Below are the code and all the weights of a small trained network. Each question names an input and a class and asks about switching units off, where a switched-off unit gives its printed mean instead of its output.

import numpy as np


def w(rows, s, z=0):
    codes = np.array(rows[::2]) - 128.0
    scale = np.full(codes.shape[1], s)
    scale[-1] = z or s
    return codes * scale


def f(y):
    return np.maximum(y, 0)


def log_softmax(a):
    a = a - a.max(-1, keepdims=True)
    return a - np.log(np.exp(a).sum(-1, keepdims=True))


def net(x, mask):
    res = np.array(x, float).reshape(1, 7) / 4 @ E
    y = f(res @ A[0][:, :-1].T + A[0][:, -1])
    res = res + np.where(mask, y, B[0][:, -1]) @ B[0][:, :-1]
    return log_softmax(res[-1] @ U[:, :-1].T + U[:, -1])


A, B = {}, {}
E = w([
[136,128,133,95,50,79,238,209,101,59],'x0',
[109,226,180,85,225,52,156,139,42,145],'x1',
[154,143,197,105,163,255,134,208,118,103],'x2',
[141,70,41,143,182,179,208,69,33,97],'x3',
[106,29,170,135,233,75,162,165,225,87],'x4',
[215,66,98,153,134,98,111,229,77,243],'x5',
[27,100,191,127,110,158,199,103,127,226],'x6',
],0.0043)
A[0] = w([
[133,113,111,126,142,139,145,115,108,124,75],'N1',
[127,80,141,125,184,105,143,147,179,108,35],'N2',
[128,161,161,111,93,101,94,150,171,147,67],'N3',
[137,77,103,134,64,177,113,127,169,115,37],'N4',
[115,129,115,130,119,86,122,83,130,120,119],'N5',
[129,129,122,135,179,156,70,85,144,172,102],'N6',
[199,145,91,132,151,103,70,144,116,46,127],'N7',
[143,117,121,129,130,128,123,156,114,156,97],'N8',
[124,142,134,125,158,111,133,129,117,127,67],'N9',
[118,93,136,128,164,113,138,140,160,112,46],'N10',
[137,73,104,140,77,166,119,124,172,119,37],'N11',
[141,110,118,129,129,124,123,148,120,148,72],'N12',
[131,173,139,123,173,96,135,132,95,126,67],'N13',
[113,173,143,122,172,98,136,132,97,136,84],'N14',
[125,131,139,118,50,90,213,184,115,90,78],'N15',
[126,132,127,136,177,152,67,84,148,172,107],'N16',
[124,117,106,133,107,64,121,81,127,147,105],'N17',
[122,186,148,116,193,88,138,136,80,137,74],'N18',
[144,131,123,119,109,113,149,147,120,102,126],'N19',
[140,86,81,114,165,151,178,86,65,113,67],'N20',
[55,96,184,128,105,150,195,113,122,211,116],'N21',
[119,115,103,131,140,149,157,108,105,100,112],'N22',
[143,208,98,123,37,174,101,109,60,149,5],'N23',
[136,104,108,135,141,134,146,120,106,129,81],'N24',
[120,78,139,129,188,101,142,153,177,101,35],'N25',
[171,80,102,137,134,102,106,199,88,214,54],'N26',
[120,165,170,113,89,94,88,158,181,156,66],'N27',
[112,129,130,126,118,141,130,107,145,104,82],'N28',
[119,114,97,133,103,60,120,77,129,148,100],'N29',
[120,125,119,130,125,103,127,113,129,134,102],'N30',
[75,178,141,120,127,147,133,67,156,49,51],'N31',
[142,142,180,118,156,248,125,175,118,108,125],'N32',
],0.012,0.0026)
B[0] = w([
[121,142,151,157,136,141,103,140,131,125,150],'N1',
[118,136,161,126,163,109,148,102,45,184,222],'N2',
[117,151,155,206,154,168,87,145,129,127,201],'N3',
[142,69,118,123,44,144,98,121,122,192,216],'N4',
[124,135,127,114,140,102,160,177,161,139,174],'N5',
[135,76,107,114,141,140,142,138,82,21,209],'N6',
[122,233,26,84,122,125,84,91,128,140,229],'N7',
[121,139,146,119,120,119,150,99,162,114,167],'N8',
[137,109,124,128,96,133,121,123,117,149,150],'N9',
[125,134,152,128,153,118,145,111,72,165,188],'N10',
[137,74,125,116,47,150,98,128,121,180,212],'N11',
[123,135,157,116,119,127,140,106,148,120,155],'N12',
[136,79,114,121,66,144,111,131,130,167,178],'N13',
[144,79,118,127,66,147,111,117,137,159,181],'N14',
[135,38,94,116,164,152,133,131,90,2,252],'N15',
[136,73,99,119,143,138,140,129,83,22,210],'N16',
[122,122,117,124,141,104,163,210,161,151,190],'N17',
[138,56,114,128,42,156,101,126,137,175,204],'N18',
[128,110,101,126,145,134,122,129,130,77,173],'N19',
[115,163,181,224,154,166,56,165,143,126,206],'N20',
[154,236,22,80,127,110,71,85,119,131,252],'N21',
[121,152,161,174,137,151,97,132,145,118,174],'N22',
[119,107,184,120,207,82,172,79,15,204,213],'N23',
[123,147,153,165,136,146,111,138,138,118,157],'N24',
[126,134,161,128,167,102,151,98,41,186,230],'N25',
[118,159,214,92,99,133,186,54,222,84,254],'N26',
[118,157,155,225,157,177,77,153,135,122,220],'N27',
[135,131,153,119,112,130,143,104,155,128,158],'N28',
[122,122,113,123,143,101,167,221,161,151,197],'N29',
[128,129,126,123,132,121,138,159,138,143,149],'N30',
[143,149,219,95,98,128,183,62,210,100,226],'N31',
[111,125,92,129,149,52,183,243,193,158,248],'N32',
],0.021,0.0058)
U = w([
[113,118,177,121,196,84,171,73,9,204,3],'0',
[161,43,103,118,10,174,78,119,136,194,86],'1',
[126,167,212,93,108,134,194,53,223,86,155],'2',
[98,175,167,249,171,194,47,169,138,117,119],'3',
[143,54,69,102,166,151,143,140,79,2,178],'4',
[104,137,85,115,152,52,193,254,188,168,175],'5',
[146,241,13,69,129,115,64,76,120,139,188],'6',
],0.0065,0.0012)

Each question gives the input, the list of numbers given to net, and the class t.
The units are the neurons (one row each of A and B). Each row of codes is followed by its name. A weight is (code - 128) times the scale printed after its matrix; where a second scale follows, it is the last column's (A, B and U).
mask holds one flag per neuron, in row order. A switched-off neuron (its flag False) gives its mean, the last column of its row in B, instead of its output. The means were averaged over made-up inputs and are rounded, as every weight is.
A unit's drop is (log p(t) with every unit on - log p(t) with that unit switched off) / (log p(t) with every unit on - log p(t) with every unit switched off).
The circuit of an input: a set's keep is (log p(t) with only the set's units on - log p(t) with every unit switched off) / (log p(t) with every unit on - log p(t) with every unit switched off). Starting from the 12 units with the biggest drops (on a tie, the unit counted first), units are removed one at a time, each time the one whose removal leaves the highest keep (on an exact tie, the one counted first), for as long as the keep stays at least 0.8.
circuit, biggest first: the units of the circuit, biggest drop first
k most important neurons: the k neurons with the biggest drops, biggest first
drop of u: that unit's drop, to one decimal
input [5,3,-6,7,1,6,-2], class 3: circuit, biggest first => [N20]
input [-5,-3,5,5,0,5,-4], class 2: 3 most important neurons => [N26, N15, N21]
input [7,5,0,-3,3,-7,8], class 6: 2 most important neurons => [N21, N26]
input [-1,4,0,-6,2,6,3], class 2: 3 most important neurons => [N26, N20, N8]
input [-6,-3,-1,6,6,1,0], class 0: 3 most important neurons => [N15, N25, N2]
input [-4,-5,-7,-7,-5,1,-7], class 3: 2 most important neurons => [N27, N3]
input [5,0,-7,6,0,5,-5], class 5: 2 most important neurons => [N29, N17]
input [-6,4,0,0,6,8,-8], class 2: 2 most important neurons => [N26, N21]
input [-1,-2,-8,2,6,-3,8], class 5: 3 most important neurons => [N29, N17, N7]
input [7,-3,-8,-2,-1,-3,-1], class 5: 3 most important neurons => [N29, N17, N16]
input [6,4,1,0,2,-4,0], class 4: 2 most important neurons => [N15, N26]
input [-3,0,6,4,6,7,6], class 2: 3 most important neurons => [N26, N23, N7]
input [-3,2,-5,0,3,1,-1], class 5: circuit, biggest first => [N29, N17]
input [-5,-1,8,8,8,-4,1], class 0: circuit, biggest first => [N25]
input [-7,3,7,-4,2,-3,1], class 4: drop of N6 => 1.2
input [3,-5,5,-2,7,4,0], class 0: drop of N2 => 0.1
input [-4,-3,5,-8,-6,6,7], class 3: drop of N3 => 1.2
